Below is a small trained network, with its code and all its weights. Each question gives an input and a target symbol and asks what happens when units are switched off, that is, made to give their printed mean instead of their output.

import numpy as np


def w(rows, s, z=0):
    codes = np.array(rows[::2]) - 128.0
    scale = np.full(codes.shape[1], s)
    scale[-1] = z or s
    return codes * scale


def f(y):
    return np.maximum(y, 0)


def softmax(a):
    e = np.exp(a - a.max(-1, keepdims=True))
    return e / e.sum(-1, keepdims=True)


def log_softmax(a):
    a = a - a.max(-1, keepdims=True)
    return a - np.log(np.exp(a).sum(-1, keepdims=True))


def net(x, mask):
    ids = ['ΘΛΠβγεζητ'.index(c) for c in x.split()]
    T = len(ids)
    res = E[ids] + P[:T]
    u = 0
    for l in range(2):
        q, k, v = (res @ M[l].T for M in (Q, K, V))
        z = softmax(np.where(np.tri(T) > 0, q @ k.T / 3**0.5, -1e9)) @ v
        res = res + np.where(mask[u], z, O[l][:, -1]) @ O[l][:, :-1]
        u += 1
        y = f(res @ A[l][:, :-1].T + A[l][:, -1])
        res = res + np.where(mask[u : u + 12], y, B[l][:, -1]) @ B[l][:, :-1]
        u += 12
    return log_softmax(res[-1] @ U[:, :-1].T + U[:, -1])


Q, K, V, O, A, B = {}, {}, {}, {}, {}, {}
E = w([
[107,127,90],'Θ',
[105,137,88],'Λ',
[125,90,84],'Π',
[61,46,133],'β',
[187,129,143],'γ',
[186,108,68],'ε',
[3,87,163],'ζ',
[23,203,157],'η',
[248,150,247],'τ',
],0.016)
P = w([
[64,216,7],'0',
[125,116,1],'1',
[99,99,64],'2',
[116,126,116],'3',
[107,136,169],'4',
[135,191,141],'5',
[105,204,139],'6',
[165,220,107],'7',
[124,203,142],'8',
],0.0046)
Q[0] = w([
[137,99,158],'0.h1',
[1,169,17],'0.h1',
[169,112,56],'0.h1',
],0.0079)
K[0] = w([
[124,145,40],'0.h1',
[183,255,237],'0.h1',
[162,237,197],'0.h1',
],0.0068)
V[0] = w([
[138,248,49],'0.h1',
[210,110,159],'0.h1',
[119,77,51],'0.h1',
],0.013)
O[0] = w([
[124,220,190,164],'0.h1',
[208,142,97,3],'0.h1',
[200,200,12,180],'0.h1',
],0.011,0.0041)
A[0] = w([
[226,203,89,107],'0.n1',
[43,131,116,132],'0.n2',
[168,225,163,120],'0.n3',
[119,198,184,91],'0.n4',
[101,169,162,111],'0.n5',
[163,241,45,1],'0.n6',
[224,69,97,123],'0.n7',
[255,133,153,113],'0.n8',
[107,99,70,124],'0.n9',
[196,155,64,124],'0.n10',
[187,164,144,71],'0.n11',
[72,37,90,155],'0.n12',
],0.0091,0.0046)
B[0] = w([
[105,20,93,222],'0.n1',
[230,174,66,255],'0.n2',
[116,77,81,206],'0.n3',
[246,129,184,197],'0.n4',
[164,173,167,188],'0.n5',
[118,143,105,210],'0.n6',
[48,96,152,176],'0.n7',
[163,169,177,188],'0.n8',
[2,139,205,179],'0.n9',
[93,130,238,202],'0.n10',
[130,89,134,156],'0.n11',
[195,155,153,237],'0.n12',
],0.0051,0.0066)
Q[1] = w([
[166,203,2],'1.h1',
[96,44,48],'1.h1',
[214,116,154],'1.h1',
],0.0073)
K[1] = w([
[109,180,121],'1.h1',
[16,184,196],'1.h1',
[169,253,54],'1.h1',
],0.0047)
V[1] = w([
[182,42,70],'1.h1',
[1,62,212],'1.h1',
[22,175,165],'1.h1',
],0.006)
O[1] = w([
[108,2,31,3],'1.h1',
[30,138,152,143],'1.h1',
[71,173,175,251],'1.h1',
],0.009,0.0017)
A[1] = w([
[172,56,219,254],'1.n1',
[65,80,174,112],'1.n2',
[50,124,101,191],'1.n3',
[109,86,51,175],'1.n4',
[48,109,133,152],'1.n5',
[6,113,112,92],'1.n6',
[162,73,103,189],'1.n7',
[77,76,86,30],'1.n8',
[140,160,80,149],'1.n9',
[116,160,125,163],'1.n10',
[112,154,206,98],'1.n11',
[183,103,134,63],'1.n12',
],0.013,0.003)
B[1] = w([
[9,64,130,232],'1.n1',
[206,87,203,199],'1.n2',
[153,251,74,208],'1.n3',
[118,37,104,191],'1.n4',
[195,162,74,206],'1.n5',
[61,120,172,227],'1.n6',
[92,94,161,180],'1.n7',
[98,173,104,171],'1.n8',
[242,83,30,163],'1.n9',
[253,209,164,186],'1.n10',
[141,23,24,255],'1.n11',
[77,98,71,158],'1.n12',
],0.0056,0.0085)
U = w([
[177,114,122,123],'Θ',
[196,110,137,35],'Λ',
[113,118,63,8],'Π',
[42,124,62,71],'β',
[162,88,118,177],'γ',
[162,78,76,99],'ε',
[28,165,133,254],'ζ',
[162,145,252,215],'η',
[131,49,193,49],'τ',
],0.011,0.0035)

Each question gives the input, a string of symbols that net reads in full, and the target symbol t.
The units are the heads (3 rows each of Q, K, V and O) and the neurons (one row each of A and B). Each row of codes is followed by its name. A weight is (code - 128) times the scale printed after its matrix; where a second scale follows, it is the last column's (O, A, B and U).
mask holds one flag per unit, layer by layer, with each layer's heads first. A switched-off unit (its flag False) gives its mean, the last column of its rows in O or B, instead of its output. The means were averaged over made-up inputs and are rounded, as every weight is.
A unit's drop is (log p(t) with every unit on - log p(t) with that unit switched off) / (log p(t) with every unit on - log p(t) with every unit switched off).
The circuit of an input: a set's keep is (log p(t) with only the set's units on - log p(t) with every unit switched off) / (log p(t) with every unit on - log p(t) with every unit switched off). Starting from the 12 units with the biggest drops (on a tie, the unit counted first), units are removed one at a time, each time the one whose removal leaves the highest keep (on an exact tie, the one counted first), for as long as the keep stays at least 0.8.
units of the circuit, in order: the units of the circuit, biggest drop first
most important unit: the unit with the biggest drop
k most important neurons: the k neurons with the biggest drops, biggest first
top k neurons in layer l: the k neurons of layer l with the biggest drops, biggest first
input ζ β Π β, target ζ: 2 most important neurons -> 0.n9, 1.n6
input Θ β Π Λ Λ η η ζ ε, target η: units of the circuit, in order -> 0.h1, 1.h1
input τ Θ ζ Θ γ τ Θ η, target τ: units of the circuit, in order -> 0.h1, 1.n11
input ζ β γ γ η ζ Θ Π, target ζ: units of the circuit, in order -> 1.h1, 0.h1
input β β ζ Λ β β ζ Π, target β: units of the circuit, in order -> 0.h1, 1.h1
input Λ ζ β, target ζ: units of the circuit, in order -> 1.h1
input η β ζ η ζ β Λ, target η: units of the circuit, in order -> 0.h1, 1.h1, 1.n2
input η β ζ η ζ Θ, target η: units of the circuit, in order -> 0.h1, 1.h1, 1.n2
input η Λ η β, target η: units of the circuit, in order -> 0.h1, 1.n2
input ζ τ ζ β γ, target ζ: units of the circuit, in order -> 0.h1, 1.h1, 0.n9
input ζ β β ε, target ζ: units of the circuit, in order -> 0.n9, 1.h1, 0.h1
input Λ η Λ, target η: units of the circuit, in order -> 0.h1, 1.h1, 1.n10
input ζ ζ ε Θ, target ζ: units of the circuit, in order -> 1.h1, 0.h1
input ζ η ε Θ Π Θ η, target η: 2 most important neurons -> 0.n4, 1.n10
input β η Λ Λ τ γ τ β, target τ: top neuron in layer 1 -> 1.n1
input Θ τ Π, target τ: top 2 neurons in layer 0 -> 0.n2, 0.n7
input β Θ ζ η ζ Π, target ζ: top 2 neurons in layer 0 -> 0.n4, 0.n9
input ε Π η τ, target τ: 4 most important neurons -> 0.n1, 0.n10, 1.n1, 0.n2
input ε ζ τ ζ, target τ: 2 most important neurons -> 0.n12, 1.n2
input Π ε Θ ζ η η Λ ζ, target η: most important unit -> 0.n10
input γ ε γ τ β β ε, target τ: top 3 neurons in layer 0 -> 0.n10, 0.n2, 0.n7
input Π Θ β Π, target β: 3 most important neurons -> 0.n2, 0.n9, 0.n1
input ζ ζ γ ζ Λ, target ζ: 3 most important neurons -> 0.n9, 1.n6, 0.n4
